Below is a small trained network, with its code and all its weights. Each question gives an input and a target symbol and asks what happens when units are switched off, that is, made to give their printed mean instead of their output.

import numpy as np


def w(rows, s, z=0):
    codes = np.array(rows[::2]) - 128.0
    scale = np.full(codes.shape[1], s)
    scale[-1] = z or s
    return codes * scale


def f(y):
    return np.maximum(y, 0)


def softmax(a):
    e = np.exp(a - a.max(-1, keepdims=True))
    return e / e.sum(-1, keepdims=True)


def log_softmax(a):
    a = a - a.max(-1, keepdims=True)
    return a - np.log(np.exp(a).sum(-1, keepdims=True))


def net(x, mask):
    ids = ['αβδεθπσφ'.index(c) for c in x.split()]
    T = len(ids)
    res = E[ids] + P[:T]
    u = 0
    for l in range(2):
        q, k, v = (res @ M[l].T for M in (Q, K, V))
        z = softmax(np.where(np.tri(T) > 0, q @ k.T / 3**0.5, -1e9)) @ v
        res = res + np.where(mask[u], z, O[l][:, -1]) @ O[l][:, :-1]
        u += 1
        y = f(res @ A[l][:, :-1].T + A[l][:, -1])
        res = res + np.where(mask[u : u + 12], y, B[l][:, -1]) @ B[l][:, :-1]
        u += 12
    return log_softmax(res[-1] @ U[:, :-1].T + U[:, -1])


Q, K, V, O, A, B = {}, {}, {}, {}, {}, {}
E = w([
[86,81,90,68,120,116,139,199,73,168],'α',
[208,87,37,77,116,71,147,147,89,90],'β',
[158,100,67,180,146,189,112,177,85,136],'δ',
[167,200,139,217,108,60,88,89,90,102],'ε',
[97,185,153,200,85,170,205,180,104,86],'θ',
[248,148,130,152,147,113,157,189,136,153],'π',
[223,149,169,109,137,194,154,157,149,63],'σ',
[157,95,72,103,154,131,225,88,186,112],'φ',
],0.018)
P = w([
[101,53,117,112,34,71,138,198,152,149],'0',
[120,44,132,162,32,153,166,88,132,181],'1',
[133,60,138,168,68,153,165,124,125,169],'2',
[111,125,120,139,96,132,120,170,130,162],'3',
[136,114,124,148,104,155,155,95,110,158],'4',
[123,162,103,120,132,136,123,156,104,155],'5',
[140,116,132,159,168,171,173,122,81,149],'6',
[110,224,99,90,178,119,103,168,82,142],'7',
[126,152,137,151,217,183,179,130,52,136],'8',
[129,196,134,137,226,184,184,105,72,144],'9',
[123,214,117,120,228,173,167,86,43,156],'10',
[123,254,89,104,232,164,179,97,44,160],'11',
],0.0067)
Q[0] = w([
[157,165,57,157,105,117,192,154,6,137],'0.h1',
[148,156,130,129,126,138,169,156,176,137],'0.h1',
[101,156,73,157,120,78,172,127,113,141],'0.h1',
],0.021)
K[0] = w([
[147,228,126,125,254,138,187,99,92,113],'0.h1',
[108,115,157,111,165,105,75,102,201,149],'0.h1',
[124,167,79,100,185,164,159,133,121,178],'0.h1',
],0.014)
V[0] = w([
[246,106,200,93,246,67,85,117,152,254],'0.h1',
[129,166,131,15,125,184,236,150,179,165],'0.h1',
[95,84,18,159,201,182,123,156,215,203],'0.h1',
],0.0073)
O[0] = w([
[216,86,128,125,110,103,149,94,157,204,50],'0.h1',
[105,1,163,178,75,173,128,158,173,66,251],'0.h1',
[136,84,93,168,232,197,180,112,105,179,114],'0.h1',
],0.0092,0.0025)
A[0] = w([
[183,121,152,186,160,104,191,107,113,48,104],'0.n1',
[134,178,124,158,147,146,116,125,161,125,101],'0.n2',
[106,110,56,96,181,60,100,98,132,82,228],'0.n3',
[138,140,100,188,86,171,78,95,2,142,203],'0.n4',
[99,45,143,242,118,72,127,119,137,110,251],'0.n5',
[160,156,150,126,147,81,133,119,172,63,44],'0.n6',
[165,111,140,149,143,112,77,96,64,237,167],'0.n7',
[52,92,138,105,193,95,137,116,169,120,46],'0.n8',
[88,126,104,218,84,56,112,62,88,161,60],'0.n9',
[170,130,133,163,63,116,189,135,156,237,59],'0.n10',
[96,104,72,222,88,100,26,134,194,163,100],'0.n11',
[118,150,204,100,168,155,126,111,164,47,57],'0.n12',
],0.0073,0.0016)
B[0] = w([
[122,205,113,57,91,91,123,158,157,69,244],'0.n1',
[90,79,141,103,127,123,111,134,153,167,158],'0.n2',
[71,146,77,170,111,149,152,98,115,59,203],'0.n3',
[197,204,86,178,156,54,151,215,131,155,254],'0.n4',
[84,149,94,115,191,121,2,143,158,164,240],'0.n5',
[135,80,155,148,114,187,108,133,146,162,169],'0.n6',
[137,38,125,96,137,58,147,183,156,157,214],'0.n7',
[106,192,172,91,104,136,178,171,148,178,148],'0.n8',
[115,145,64,32,157,116,124,144,131,117,169],'0.n9',
[107,129,236,180,98,103,148,128,137,94,207],'0.n10',
[193,134,112,125,178,164,149,102,119,239,151],'0.n11',
[175,106,62,57,130,122,138,147,120,166,176],'0.n12',
],0.0083,0.0063)
Q[1] = w([
[115,116,107,210,170,120,213,88,40,126],'1.h1',
[97,167,119,166,159,101,116,2,77,175],'1.h1',
[166,140,131,180,45,127,46,97,69,151],'1.h1',
],0.0096)
K[1] = w([
[118,119,125,197,48,75,81,190,81,147],'1.h1',
[71,84,117,233,2,136,155,159,102,161],'1.h1',
[152,103,145,38,97,194,167,169,61,136],'1.h1',
],0.009)
V[1] = w([
[193,255,176,54,163,152,29,123,133,188],'1.h1',
[141,173,121,159,119,226,230,120,242,123],'1.h1',
[224,93,183,78,161,197,105,155,33,61],'1.h1',
],0.0056)
O[1] = w([
[164,141,96,154,122,174,64,111,31,212,255],'1.h1',
[117,154,161,118,159,109,15,186,180,132,88],'1.h1',
[64,73,83,152,3,129,26,178,168,150,98],'1.h1',
],0.0066,0.0046)
A[1] = w([
[84,216,118,194,96,175,160,137,138,85,219],'1.n1',
[94,80,176,145,148,174,150,222,119,162,114],'1.n2',
[175,135,63,89,143,145,107,126,185,51,80],'1.n3',
[97,89,80,128,126,214,135,28,128,139,46],'1.n4',
[185,84,69,96,175,125,84,151,144,122,178],'1.n5',
[68,86,138,169,94,103,163,91,124,110,84],'1.n6',
[96,157,131,30,158,177,150,49,216,132,83],'1.n7',
[145,182,100,170,181,93,103,40,43,200,1],'1.n8',
[167,154,124,164,114,125,155,146,120,147,63],'1.n9',
[72,156,180,97,103,175,152,153,227,152,155],'1.n10',
[64,150,132,2,127,100,123,134,143,174,254],'1.n11',
[118,192,202,66,117,148,129,110,82,203,175],'1.n12',
],0.0076,0.0018)
B[1] = w([
[145,154,255,184,118,103,139,101,143,126,209],'1.n1',
[144,196,175,76,189,156,96,60,81,129,217],'1.n2',
[95,82,44,152,73,110,145,128,103,111,220],'1.n3',
[178,148,148,125,224,84,111,155,103,67,150],'1.n4',
[171,147,117,99,146,125,206,34,176,140,251],'1.n5',
[99,125,155,73,145,127,107,104,103,98,142],'1.n6',
[166,146,102,171,115,132,3,179,136,218,153],'1.n7',
[78,106,157,105,72,98,151,154,158,93,255],'1.n8',
[124,97,123,166,128,101,31,94,144,139,199],'1.n9',
[134,123,171,140,91,173,71,103,98,82,182],'1.n10',
[108,80,94,156,160,227,156,105,99,191,193],'1.n11',
[124,127,88,178,152,134,117,130,184,150,175],'1.n12',
],0.0084,0.0094)
U = w([
[33,107,157,52,168,146,135,121,120,174,117],'α',
[138,103,97,72,109,157,142,89,134,60,136],'β',
[168,198,71,174,164,121,138,96,98,169,251],'δ',
[50,134,73,111,130,60,147,148,208,134,90],'ε',
[86,186,143,184,139,137,122,142,136,84,54],'θ',
[145,96,189,122,147,90,129,91,185,140,77],'π',
[144,139,101,116,94,194,68,118,189,138,102],'σ',
[163,118,91,178,254,179,92,134,193,74,146],'φ',
],0.0062,0.0026)

Each question gives the input, a string of symbols that net reads in full, and the target symbol t.
The units are the heads (3 rows each of Q, K, V and O) and the neurons (one row each of A and B). Each row of codes is followed by its name. A weight is (code - 128) times the scale printed after its matrix; where a second scale follows, it is the last column's (O, A, B and U).
mask holds one flag per unit, layer by layer, with each layer's heads first. A switched-off unit (its flag False) gives its mean, the last column of its rows in O or B, instead of its output. The means were averaged over made-up inputs and are rounded, as every weight is.
A unit's drop is (log p(t) with every unit on - log p(t) with that unit switched off) / (log p(t) with every unit on - log p(t) with every unit switched off).
The circuit of an input: a set's keep is (log p(t) with only the set's units on - log p(t) with every unit switched off) / (log p(t) with every unit on - log p(t) with every unit switched off). Starting from the 12 units with the biggest drops (on a tie, the unit counted first), units are removed one at a time, each time the one whose removal leaves the highest keep (on an exact tie, the one counted first), for as long as the keep stays at least 0.8.
units of the circuit, in order: the units of the circuit, biggest drop first
unit that matters most: the unit with the biggest drop
top k neurons: the k neurons with the biggest drops, biggest first
top k neurons in layer l: the k neurons of layer l with the biggest drops, biggest first
input δ θ δ θ ε δ φ φ ε, target φ: units of the circuit, in order	(0.n5, 0.h1)
input β β δ φ σ, target σ: unit that matters most	1.h1
input φ δ θ ε α β π α, target π: units of the circuit, in order	(0.h1, 0.n10)
input δ α β β δ β α δ δ φ π, target φ: top 3 neurons	(0.n5, 1.n8, 1.n1)
input δ θ σ θ, target σ: units of the circuit, in order	(1.h1, 0.h1, 0.n12, 1.n10)
input β β α β δ ε ε, target ε: units of the circuit, in order	(1.n8, 0.h1, 0.n9)
input β β α θ σ δ δ σ φ, target σ: top 3 neurons in layer 0	(0.n1, 0.n4, 0.n8)
input δ θ β β, target θ: units of the circuit, in order	(0.h1, 1.n1, 0.n3)
input π φ θ, target φ: top 2 neurons in layer 1	(1.n8, 1.n2)
input θ β ε ε δ α β δ σ θ, target σ: units of the circuit, in order	(0.h1, 1.h1, 0.n5)
input θ δ θ α π, target π: units of the circuit, in order	(0.h1, 0.n10)
input π α β β θ β β β φ σ β, target ε: units of the circuit, in order	(1.h1, 0.n5, 0.h1)
input φ ε β ε α δ σ, target σ: top 2 neurons	(0.n6, 1.n8)
input θ α θ φ σ β β δ α σ π, target σ: units of the circuit, in order	(1.h1, 0.h1)
input π θ δ φ δ, target φ: top neuron	(0.n5)
input θ β β π φ δ β, target ε: top 3 neurons	(0.n1, 1.n3, 1.n2)
input ε β δ α, target δ: top 2 neurons in layer 1	(1.n12, 1.n4)
input β π θ, target π: top 2 neurons	(0.n10, 1.n1)
input φ β α, target φ: top 2 neurons	(0.n5, 1.n8)
input β β β φ β σ σ, target β: top 2 neurons	(0.n5, 0.n12)
input π ε β δ σ φ α β φ ε, target φ: units of the circuit, in order	(0.h1)
input θ α ε δ σ ε, target σ: top 2 neurons	(1.n8, 0.n6)
input δ π θ, target π: top 2 neurons in layer 1	(1.n1, 1.n3)
input ε σ σ θ β β β ε ε, target ε: top 2 neurons	(1.n8, 1.n2)
input β β θ π β π π ε φ, target φ: top 2 neurons	(1.n4, 0.n4)
